Below are the code and all the weights of a small trained network. Each question names an input and a class and asks about switching units off, where a switched-off unit gives its printed mean instead of its output.

import numpy as np


def w(rows, s, z=0):
    codes = np.array(rows[::2]) - 128.0
    scale = np.full(codes.shape[1], s)
    scale[-1] = z or s
    return codes * scale


def f(y):
    return y / 2 * (1 + np.tanh(0.7978845608 * (y + 0.044715 * y**3)))


def log_softmax(a):
    a = a - a.max(-1, keepdims=True)
    return a - np.log(np.exp(a).sum(-1, keepdims=True))


def net(x, mask):
    res = np.array(x, float).reshape(1, 6) / 4 @ E
    y = f(res @ A[0][:, :-1].T + A[0][:, -1])
    res = res + np.where(mask, y, B[0][:, -1]) @ B[0][:, :-1]
    return log_softmax(res[-1] @ U[:, :-1].T + U[:, -1])


A, B = {}, {}
E = w([
[127,128,128],'x0',
[188,44,71],'x1',
[130,127,131],'x2',
[108,227,2],'x3',
[16,76,84],'x4',
[126,130,127],'x5',
],0.0095)
A[0] = w([
[114,77,137,99],'n0',
[139,89,164,140],'n1',
[40,131,154,147],'n2',
[123,83,196,255],'n3',
[159,195,147,143],'n4',
[79,91,173,144],'n5',
[215,113,110,163],'n6',
[47,48,79,68],'n7',
[102,63,71,76],'n8',
[123,223,202,170],'n9',
[136,63,174,187],'n10',
[95,209,29,133],'n11',
[170,78,46,140],'n12',
[110,135,139,145],'n13',
[211,99,125,179],'n14',
[29,140,154,99],'n15',
[2,144,163,91],'n16',
[80,187,45,115],'n17',
[73,152,137,129],'n18',
[149,71,64,102],'n19',
[146,182,74,159],'n20',
[170,115,119,136],'n21',
[101,100,116,150],'n22',
[166,64,176,125],'n23',
],0.014,0.0048)
B[0] = w([
[145,128,146,156],'n0',
[143,101,165,177],'n1',
[113,91,151,196],'n2',
[121,102,250,234],'n3',
[137,193,100,171],'n4',
[116,153,164,185],'n5',
[209,89,122,182],'n6',
[121,219,156,213],'n7',
[109,189,139,177],'n8',
[105,242,151,212],'n9',
[130,88,200,214],'n10',
[135,86,21,252],'n11',
[187,183,104,187],'n12',
[108,127,136,139],'n13',
[198,90,157,191],'n14',
[114,60,117,196],'n15',
[113,35,136,217],'n16',
[99,84,50,232],'n17',
[75,106,118,168],'n18',
[125,179,121,170],'n19',
[171,156,45,191],'n20',
[165,112,119,147],'n21',
[115,135,146,155],'n22',
[171,79,173,208],'n23',
],0.02,0.012)
U = w([
[143,199,197,190],'0',
[200,3,83,176],'1',
[145,207,59,119],'2',
[215,103,69,3],'3',
[99,91,152,124],'4',
],0.012,0.0015)

Each question gives the input, the list of numbers given to net, and the class t.
The units are the neurons (one row each of A and B). Each row of codes is followed by its name. A weight is (code - 128) times the scale printed after its matrix; where a second scale follows, it is the last column's (A, B and U).
mask holds one flag per neuron, in row order. A switched-off neuron (its flag False) gives its mean, the last column of its row in B, instead of its output. The means were averaged over made-up inputs and are rounded, as every weight is.
A unit's drop is (log p(t) with every unit on - log p(t) with that unit switched off) / (log p(t) with every unit on - log p(t) with every unit switched off).
The circuit of an input: a set's keep is (log p(t) with only the set's units on - log p(t) with every unit switched off) / (log p(t) with every unit on - log p(t) with every unit switched off). Starting from the 12 units with the biggest drops (on a tie, the unit counted first), units are removed one at a time, each time the one whose removal leaves the highest keep (on an exact tie, the one counted first), for as long as the keep stays at least 0.8.
units of the circuit, in order: the units of the circuit, biggest drop first
unit that matters most: the unit with the biggest drop
top k neurons: the k neurons with the biggest drops, biggest first
drop of u: that unit's drop, to one decimal
input [-4,2,-7,-6,7,-6], class 0: units of the circuit, in order -> [n7]
input [7,-8,-2,5,1,5], class 1: top 2 neurons -> [n16 n7]
input [-8,4,6,6,1,-6], class 2: units of the circuit, in order -> [n16 n23]
input [-7,1,-2,3,-8,-3], class 3: top 3 neurons -> [n6 n14 n7]
input [-2,0,4,-4,2,-5], class 4: top 2 neurons -> [n9 n12]
input [-6,1,-1,1,-3,3], class 3: top 2 neurons -> [n16 n7]
input [-6,1,-5,1,8,2], class 2: top 2 neurons -> [n7 n3]
input [-2,-2,-8,0,4,-3], class 4: top 2 neurons -> [n11 n6]
input [4,-1,1,-1,3,-8], class 4: top 2 neurons -> [n9 n11]
input [-1,3,1,8,-2,-8], class 3: top 2 neurons -> [n9 n11]
input [-4,1,-4,3,-4,-5], class 3: top 2 neurons -> [n7 n6]
input [0,4,2,-8,1,-8], class 0: top 2 neurons -> [n11 n3]
input [-4,-2,-3,0,-7,-4], class 0: top 3 neurons -> [n11 n17 n9]
input [-2,7,8,3,-6,-4], class 3: unit that matters most -> n12
input [-4,-6,-6,1,-5,-3], class 2: drop of n3 -> 0.2
input [2,-8,-5,2,4,-1], class 1: drop of n16 -> 0.1
input [6,-4,-7,-5,1,-3], class 4: drop of n7 -> 0.5
